Here is a tiny trained network, its code and every weight. The questions are about switching its units off for an input and a class, where a switched-off unit gives its printed mean instead of its output.

import numpy as np


def w(rows, s, z=0):
    codes = np.array(rows[::2]) - 128.0
    scale = np.full(codes.shape[1], s)
    scale[-1] = z or s
    return codes * scale


def f(y):
    return np.maximum(y, 0)


def log_softmax(a):
    a = a - a.max(-1, keepdims=True)
    return a - np.log(np.exp(a).sum(-1, keepdims=True))


def net(x, mask):
    res = np.array(x, float).reshape(1, 7) / 4 @ E
    y = f(res @ A[0][:, :-1].T + A[0][:, -1])
    res = res + np.where(mask, y, B[0][:, -1]) @ B[0][:, :-1]
    return log_softmax(res[-1] @ U[:, :-1].T + U[:, -1])


A, B = {}, {}
E = w([
[136,120,77,143,10,136,96],'x0',
[196,148,191,83,111,19,155],'x1',
[33,173,171,178,180,104,172],'x2',
[149,133,166,190,85,165,157],'x3',
[135,177,126,178,77,198,206],'x4',
[152,66,123,124,126,174,64],'x5',
[75,235,43,50,144,161,161],'x6',
],0.011)
A[0] = w([
[160,99,157,231,130,222,158,148],'n1',
[92,197,75,74,165,197,197,113],'n2',
[110,110,159,223,219,132,163,255],'n3',
[121,112,165,190,154,179,134,56],'n4',
[60,158,123,60,152,101,147,207],'n5',
[120,115,112,186,9,195,126,142],'n6',
[245,117,144,114,113,105,162,188],'n7',
[118,158,67,192,84,159,120,173],'n8',
[174,96,174,56,121,86,143,170],'n9',
[126,88,96,86,162,182,12,166],'n10',
],0.011,0.0048)
B[0] = w([
[78,91,173,190,40,175,94,222],'n1',
[142,225,56,249,94,163,220,248],'n2',
[56,77,173,222,155,96,107,235],'n3',
[135,121,158,218,102,162,101,173],'n4',
[132,171,114,186,254,139,159,219],'n5',
[104,161,116,37,29,144,105,231],'n6',
[220,164,188,134,77,120,92,212],'n7',
[116,152,85,105,94,168,110,201],'n8',
[210,149,138,140,170,68,73,204],'n9',
[146,28,27,126,184,162,89,227],'n10',
],0.0093,0.015)
U = w([
[254,122,178,122,151,63,85,161],'0',
[38,126,178,148,244,45,139,68],'1',
[165,15,37,121,214,145,101,89],'2',
[123,144,91,43,48,159,106,166],'3',
[122,204,82,189,165,166,204,252],'4',
[50,76,209,196,108,176,99,54],'5',
],0.0098,0.0025)

Each question gives the input, the list of numbers given to net, and the class t.
The units are the neurons (one row each of A and B). Each row of codes is followed by its name. A weight is (code - 128) times the scale printed after its matrix; where a second scale follows, it is the last column's (A, B and U).
mask holds one flag per neuron, in row order. A switched-off neuron (its flag False) gives its mean, the last column of its row in B, instead of its output. The means were averaged over made-up inputs and are rounded, as every weight is.
A unit's drop is (log p(t) with every unit on - log p(t) with that unit switched off) / (log p(t) with every unit on - log p(t) with every unit switched off).
The circuit of an input: a set's keep is (log p(t) with only the set's units on - log p(t) with every unit switched off) / (log p(t) with every unit on - log p(t) with every unit switched off). Starting from all 10 units, units are removed one at a time, each time the one whose removal leaves the highest keep (on an exact tie, the one counted first), for as long as the keep stays at least 0.8.
units of the circuit, in order: the units of the circuit, biggest drop first
unit that matters most: the unit with the biggest drop
top k neurons: the k neurons with the biggest drops, biggest first
drop when u is switched off: that unit's drop, to one decimal
input [8,7,2,5,-8,-2,7], class 0: units of the circuit, in order => n2; n9
input [-7,3,-7,3,5,-1,3], class 0: top 2 neurons => n7; n5
input [4,2,-8,-8,8,-4,-3], class 3: top 2 neurons => n6; n5
input [2,8,7,-7,-8,-3,-5], class 0: top 2 neurons => n9; n7
input [-5,-1,-5,-5,7,-4,-7], class 5: unit that matters most => n1
input [8,2,8,-6,1,-8,-7], class 1: units of the circuit, in order => n1; n2
input [-2,4,2,-3,2,-2,-2], class 1: units of the circuit, in order => n6; n2
input [7,3,-1,-3,3,-6,-7], class 0: top 2 neurons => n7; n9
input [-2,7,8,2,4,-6,-7], class 5: top 2 neurons => n3; n5
input [-2,7,-8,6,7,4,5], class 0: top 2 neurons => n7; n9
input [-8,-3,-1,8,5,-6,1], class 5: top 2 neurons => n1; n3
input [0,-3,-5,0,-8,-5,6], class 2: drop when n1 is switched off => 0.2
input [3,5,4,7,8,4,1], class 3: drop when n8 is switched off => 0.2
input [8,-3,-1,-2,-6,3,-4], class 2: units of the circuit, in order => n10
input [5,0,-2,4,8,-7,4], class 3: drop when n6 is switched off => 1.0
input [-1,2,-3,7,8,-8,-3], class 5: drop when n1 is switched off => 0.2
